Each set of rows is followed by a matrix. The matrix takes any point to its nearest point in the smallest flat space through zero that holds those rows.
[[-0.88 -0.74 -1.65  8.67  1.16  8.02 -6.15  1.29  0.53  3.25  1.06  2.42]]
Matrix:
[ 0.00  0.00  0.01 -0.04 -0.01 -0.03  0.03 -0.01  0.00 -0.01  0.00 -0.01]
[ 0.00  0.00  0.01 -0.03  0.00 -0.03  0.02  0.00  0.00 -0.01  0.00 -0.01]
[ 0.01  0.01  0.01 -0.07 -0.01 -0.07  0.05 -0.01  0.00 -0.03 -0.01 -0.02]
[-0.04 -0.03 -0.07  0.37  0.05  0.34 -0.26  0.06  0.02  0.14  0.05  0.10]
[-0.01  0.00 -0.01  0.05  0.01  0.05 -0.04  0.01  0.00  0.02  0.01  0.01]
[-0.03 -0.03 -0.07  0.34  0.05  0.32 -0.24  0.05  0.02  0.13  0.04  0.10]
[ 0.03  0.02  0.05 -0.26 -0.04 -0.24  0.19 -0.04 -0.02 -0.10 -0.03 -0.07]
[-0.01  0.00 -0.01  0.06  0.01  0.05 -0.04  0.01  0.00  0.02  0.01  0.02]
[ 0.00  0.00  0.00  0.02  0.00  0.02 -0.02  0.00  0.00  0.01  0.00  0.01]
[-0.01 -0.01 -0.03  0.14  0.02  0.13 -0.10  0.02  0.01  0.05  0.02  0.04]
[ 0.00  0.00 -0.01  0.05  0.01  0.04 -0.03  0.01  0.00  0.02  0.01  0.01]
[-0.01 -0.01 -0.02  0.10  0.01  0.10 -0.07  0.02  0.01  0.04  0.01  0.03]

[[ 7.27 -5.42 -5.95  6.69  3.14 -2.76  6.16  1.19  0.27  0.26  6.49 -0.26]]
Matrix:
[ 0.20 -0.15 -0.17  0.19  0.09 -0.08  0.17  0.03  0.01  0.01  0.18 -0.01]
[-0.15  0.11  0.12 -0.14 -0.07  0.06 -0.13 -0.02 -0.01 -0.01 -0.13  0.01]
[-0.17  0.12  0.14 -0.15 -0.07  0.06 -0.14 -0.03 -0.01 -0.01 -0.15  0.01]
[ 0.19 -0.14 -0.15  0.17  0.08 -0.07  0.16  0.03  0.01  0.01  0.17 -0.01]
[ 0.09 -0.07 -0.07  0.08  0.04 -0.03  0.07  0.01  0.00  0.00  0.08  0.00]
[-0.08  0.06  0.06 -0.07 -0.03  0.03 -0.07 -0.01  0.00  0.00 -0.07  0.00]
[ 0.17 -0.13 -0.14  0.16  0.07 -0.07  0.15  0.03  0.01  0.01  0.15 -0.01]
[ 0.03 -0.02 -0.03  0.03  0.01 -0.01  0.03  0.01  0.00  0.00  0.03  0.00]
[ 0.01 -0.01 -0.01  0.01  0.00  0.00  0.01  0.00  0.00  0.00  0.01  0.00]
[ 0.01 -0.01 -0.01  0.01  0.00  0.00  0.01  0.00  0.00  0.00  0.01  0.00]
[ 0.18 -0.13 -0.15  0.17  0.08 -0.07  0.15  0.03  0.01  0.01  0.16 -0.01]
[-0.01  0.01  0.01 -0.01  0.00  0.00 -0.01  0.00  0.00  0.00 -0.01  0.00]

[[-1.15  2.09  5.73  1.89 -4.17  3.96  2.65 -1.70 -7.56  0.44  1.08 -1.91]
 [ 5.43  5.34 -0.05 -5.25  3.08 -0.37 -0.05 -3.09  2.14  3.03  1.55 -3.58]]
Matrix:
[ 0.22  0.21 -0.01 -0.22  0.13 -0.02 -0.01 -0.12  0.10  0.12  0.06 -0.14]
[ 0.21  0.27  0.11 -0.19  0.05  0.06  0.05 -0.17 -0.06  0.14  0.09 -0.19]
[-0.01  0.11  0.23  0.04 -0.15  0.16  0.11 -0.09 -0.29  0.04  0.05 -0.10]
[-0.22 -0.19  0.04  0.21 -0.15  0.04  0.02  0.11 -0.14 -0.11 -0.05  0.12]
[ 0.13  0.05 -0.15 -0.15  0.17 -0.11 -0.07 -0.02  0.23  0.05  0.00 -0.02]
[-0.02  0.06  0.16  0.04 -0.11  0.11  0.07 -0.05 -0.20  0.02  0.03 -0.06]
[-0.01  0.05  0.11  0.02 -0.07  0.07  0.05 -0.04 -0.13  0.02  0.02 -0.04]
[-0.12 -0.17 -0.09  0.11 -0.02 -0.05 -0.04  0.10  0.06 -0.08 -0.06  0.12]
[ 0.10 -0.06 -0.29 -0.14  0.23 -0.20 -0.13  0.06  0.40  0.00 -0.04  0.07]
[ 0.12  0.14  0.04 -0.11  0.05  0.02  0.02 -0.08  0.00  0.07  0.04 -0.10]
[ 0.06  0.09  0.05 -0.05  0.00  0.03  0.02 -0.06 -0.04  0.04  0.03 -0.06]
[-0.14 -0.19 -0.10  0.12 -0.02 -0.06 -0.04  0.12  0.07 -0.10 -0.06  0.14]

[[-2.43 -7.11  6.70 -2.52  3.94 -4.55 -5.65  0.78  0.14  4.01 -5.68 -5.57]]
Matrix:
[ 0.02  0.07 -0.06  0.02 -0.04  0.04  0.05 -0.01  0.00 -0.04  0.05  0.05]
[ 0.07  0.20 -0.19  0.07 -0.11  0.13  0.16 -0.02  0.00 -0.11  0.16  0.15]
[-0.06 -0.19  0.18 -0.07  0.10 -0.12 -0.15  0.02  0.00  0.11 -0.15 -0.15]
[ 0.02  0.07 -0.07  0.02 -0.04  0.04  0.06 -0.01  0.00 -0.04  0.06  0.05]
[-0.04 -0.11  0.10 -0.04  0.06 -0.07 -0.09  0.01  0.00  0.06 -0.09 -0.09]
[ 0.04  0.13 -0.12  0.04 -0.07  0.08  0.10 -0.01  0.00 -0.07  0.10  0.10]
[ 0.05  0.16 -0.15  0.06 -0.09  0.10  0.12 -0.02  0.00 -0.09  0.13  0.12]
[-0.01 -0.02  0.02 -0.01  0.01 -0.01 -0.02  0.00  0.00  0.01 -0.02 -0.02]
[ 0.00  0.00  0.00  0.00  0.00  0.00  0.00  0.00  0.00  0.00  0.00  0.00]
[-0.04 -0.11  0.11 -0.04  0.06 -0.07 -0.09  0.01  0.00  0.06 -0.09 -0.09]
[ 0.05  0.16 -0.15  0.06 -0.09  0.10  0.13 -0.02  0.00 -0.09  0.13  0.12]
[ 0.05  0.15 -0.15  0.05 -0.09  0.10  0.12 -0.02  0.00 -0.09  0.12  0.12]

[[ 4.99  0.37 -2.20 -1.92 -0.40 -3.51  7.07 -0.18  2.81  1.79 -0.15  0.85]]
Matrix:
[ 0.23  0.02 -0.10 -0.09 -0.02 -0.16  0.33 -0.01  0.13  0.08 -0.01  0.04]
[ 0.02  0.00 -0.01 -0.01  0.00 -0.01  0.02  0.00  0.01  0.01  0.00  0.00]
[-0.10 -0.01  0.04  0.04  0.01  0.07 -0.14  0.00 -0.06 -0.04  0.00 -0.02]
[-0.09 -0.01  0.04  0.03  0.01  0.06 -0.13  0.00 -0.05 -0.03  0.00 -0.02]
[-0.02  0.00  0.01  0.01  0.00  0.01 -0.03  0.00 -0.01 -0.01  0.00  0.00]
[-0.16 -0.01  0.07  0.06  0.01  0.11 -0.23  0.01 -0.09 -0.06  0.00 -0.03]
[ 0.33  0.02 -0.14 -0.13 -0.03 -0.23  0.46 -0.01  0.18  0.12 -0.01  0.06]
[-0.01  0.00  0.00  0.00  0.00  0.01 -0.01  0.00  0.00  0.00  0.00  0.00]
[ 0.13  0.01 -0.06 -0.05 -0.01 -0.09  0.18  0.00  0.07  0.05  0.00  0.02]
[ 0.08  0.01 -0.04 -0.03 -0.01 -0.06  0.12  0.00  0.05  0.03  0.00  0.01]
[-0.01  0.00  0.00  0.00  0.00  0.00 -0.01  0.00  0.00  0.00  0.00  0.00]
[ 0.04  0.00 -0.02 -0.02  0.00 -0.03  0.06  0.00  0.02  0.01  0.00  0.01]

[[-1.68  1.96  4.10 -0.24 -7.39  7.37 -2.40 -5.32  5.61 -2.60  0.29 -4.76]
 [-2.73  5.72 -6.97 -5.52 -3.26 -0.82  3.90  1.07  1.29  4.88  3.81 -2.51]]
Matrix:
[ 0.05 -0.10  0.07  0.08  0.10 -0.04 -0.04  0.02 -0.06 -0.05 -0.06  0.07]
[-0.10  0.19 -0.17 -0.17 -0.16  0.04  0.09 -0.01  0.09  0.12  0.12 -0.12]
[ 0.07 -0.17  0.32  0.19 -0.01  0.16 -0.18 -0.13  0.05 -0.22 -0.13  0.01]
[ 0.08 -0.17  0.19  0.16  0.10  0.01 -0.11 -0.02 -0.04 -0.14 -0.11  0.08]
[ 0.10 -0.16 -0.01  0.10  0.30 -0.23  0.01  0.15 -0.20  0.00 -0.07  0.20]
[-0.04  0.04  0.16  0.01 -0.23  0.24 -0.09 -0.18  0.18 -0.10 -0.01 -0.14]
[-0.04  0.09 -0.18 -0.11  0.01 -0.09  0.10  0.08 -0.03  0.13  0.07  0.00]
[ 0.02 -0.01 -0.13 -0.02  0.15 -0.18  0.08  0.13 -0.12  0.09  0.01  0.10]
[-0.06  0.09  0.05 -0.04 -0.20  0.18 -0.03 -0.12  0.15 -0.03  0.03 -0.13]
[-0.05  0.12 -0.22 -0.14  0.00 -0.10  0.13  0.09 -0.03  0.15  0.09 -0.01]
[-0.06  0.12 -0.13 -0.11 -0.07 -0.01  0.07  0.01  0.03  0.09  0.08 -0.06]
[ 0.07 -0.12  0.01  0.08  0.20 -0.14  0.00  0.10 -0.13 -0.01 -0.06  0.13]
